Here is a tiny trained network, its code and every weight. The questions are about switching its units off for an input and a target symbol, where a switched-off unit gives its printed mean instead of its output.

import numpy as np


def w(rows, s, z=0):
    codes = np.array(rows[::2]) - 128.0
    scale = np.full(codes.shape[1], s)
    scale[-1] = z or s
    return codes * scale


def f(y):
    return y / 2 * (1 + np.tanh(0.7978845608 * (y + 0.044715 * y**3)))


def softmax(a):
    e = np.exp(a - a.max(-1, keepdims=True))
    return e / e.sum(-1, keepdims=True)


def log_softmax(a):
    a = a - a.max(-1, keepdims=True)
    return a - np.log(np.exp(a).sum(-1, keepdims=True))


def net(x, mask):
    ids = ['ΓΔΩαζηλμξπτφ'.index(c) for c in x.split()]
    T = len(ids)
    res = E[ids] + P[:T]
    q, k, v = (res @ M[0].T for M in (Q, K, V))
    z = softmax(np.where(np.tri(T) > 0, q @ k.T / 2**0.5, -1e9)) @ v
    res = res + np.where(mask[0], z, O[0][:, -1]) @ O[0][:, :-1]
    y = f(res @ A[0][:, :-1].T + A[0][:, -1])
    res = res + np.where(mask[1:13], y, B[0][:, -1]) @ B[0][:, :-1]
    return log_softmax(res[-1] @ U[:, :-1].T + U[:, -1])


Q, K, V, O, A, B = {}, {}, {}, {}, {}, {}
E = w([
[189,196,54,176,93],'Γ',
[96,144,129,48,27],'Δ',
[106,150,138,99,116],'Ω',
[185,124,159,157,55],'α',
[42,164,40,148,61],'ζ',
[85,148,137,95,125],'η',
[62,186,118,39,122],'λ',
[91,107,112,250,91],'μ',
[60,119,170,95,142],'ξ',
[116,178,112,87,114],'π',
[189,115,142,136,189],'τ',
[99,154,139,83,125],'φ',
],0.016)
P = w([
[149,75,93,71,141],'0',
[80,164,137,2,186],'1',
[134,178,141,86,175],'2',
[163,172,101,116,125],'3',
[181,117,130,139,156],'4',
[190,128,100,153,127],'5',
[181,131,84,116,132],'6',
[181,110,96,137,134],'7',
[207,139,63,170,78],'8',
[169,104,90,109,138],'9',
],0.0048)
Q[0] = w([
[64,232,129,133,125],'H0',
[95,154,118,253,143],'H0',
],0.0068)
K[0] = w([
[237,15,2,180,48],'H0',
[90,168,201,87,196],'H0',
],0.0053)
V[0] = w([
[253,232,107,188,10],'H0',
[199,84,240,123,191],'H0',
],0.0072)
O[0] = w([
[117,175,190,152,158,211],'H0',
[248,121,129,91,157,2],'H0',
],0.015,0.0035)
A[0] = w([
[116,163,123,119,80,172],'N0',
[166,139,226,71,199,199],'N1',
[106,253,155,147,206,135],'N2',
[89,112,69,65,176,125],'N3',
[212,91,116,131,193,197],'N4',
[91,83,88,38,62,151],'N5',
[25,121,192,134,185,163],'N6',
[108,232,130,129,9,148],'N7',
[122,46,171,218,126,183],'N8',
[90,127,244,122,141,52],'N9',
[74,80,239,110,115,51],'N10',
[134,50,206,171,101,253],'N11',
],0.0078,0.0036)
B[0] = w([
[146,108,192,67,170,179],'N0',
[161,167,121,49,87,161],'N1',
[197,93,98,167,80,203],'N2',
[65,119,30,83,88,147],'N3',
[73,116,73,135,195,137],'N4',
[141,24,142,130,142,175],'N5',
[168,169,112,163,88,225],'N6',
[110,77,193,131,178,255],'N7',
[90,245,1,40,125,150],'N8',
[139,102,90,189,130,158],'N9',
[156,114,188,212,157,154],'N10',
[149,190,123,53,64,163],'N11',
],0.0065,0.0084)
U = w([
[207,159,153,254,173,115],'Γ',
[132,91,232,120,159,122],'Δ',
[150,129,132,107,148,80],'Ω',
[215,218,165,77,40,210],'α',
[70,133,136,198,156,114],'ζ',
[154,109,113,117,122,73],'η',
[101,156,117,69,143,63],'λ',
[119,230,70,119,88,52],'μ',
[190,54,84,139,90,176],'ξ',
[125,169,141,100,162,55],'π',
[171,186,104,63,238,253],'τ',
[149,126,125,95,145,84],'φ',
],0.0072,0.0039)

Each question gives the input, a string of symbols that net reads in full, and the target symbol t.
The units are the heads (2 rows each of Q, K, V and O) and the neurons (one row each of A and B). Each row of codes is followed by its name. A weight is (code - 128) times the scale printed after its matrix; where a second scale follows, it is the last column's (O, A, B and U).
mask holds one flag per unit, heads first, then neurons. A switched-off unit (its flag False) gives its mean, the last column of its rows in O or B, instead of its output. The means were averaged over made-up inputs and are rounded, as every weight is.
A unit's drop is (log p(t) with every unit on - log p(t) with that unit switched off) / (log p(t) with every unit on - log p(t) with every unit switched off).
The circuit of an input: a set's keep is (log p(t) with only the set's units on - log p(t) with every unit switched off) / (log p(t) with every unit on - log p(t) with every unit switched off). Starting from the 12 units with the biggest drops (on a tie, the unit counted first), units are removed one at a time, each time the one whose removal leaves the highest keep (on an exact tie, the one counted first), for as long as the keep stays at least 0.8.
units of the circuit, in order: the units of the circuit, biggest drop first
top k neurons: the k neurons with the biggest drops, biggest first
drop when u is switched off: that unit's drop, to one decimal
input τ φ Γ Γ α ζ ξ α μ, target μ: units of the circuit, in order : (N8)
input Γ ξ α π ξ α φ Δ, target Δ: top 2 neurons : (N7 N8)
input Γ α Ω, target Γ: units of the circuit, in order : (H0 N9 N2)
input α η α Δ φ η α ξ, target α: units of the circuit, in order : (H0 N1 N7 N6)
input ζ ζ Δ α η Ω λ ζ ζ, target ζ: units of the circuit, in order : (H0 N7)
input α τ μ α η Γ τ, target τ: units of the circuit, in order : (H0 N4 N1)
input ζ α Γ, target Γ: units of the circuit, in order : (H0 N2 N11)
input ζ Γ ξ, target Γ: top 2 neurons : (N10 N6)
input α Γ Γ, target Γ: units of the circuit, in order : (H0 N2)
input φ α α α η, target α: top 2 neurons : (N1 N7)
input Γ μ Δ λ μ, target μ: top 2 neurons : (N8 N11)
input λ λ α ζ ζ Γ Γ π, target Γ: drop when N9 is switched off : 0.1
input ζ ζ Γ, target ζ: drop when N7 is switched off : 0.2
input ζ Γ π Γ ξ, target Γ: drop when H0 is switched off : 0.6
input α φ π α π α α Δ Δ φ, target α: top neuron : (N1)
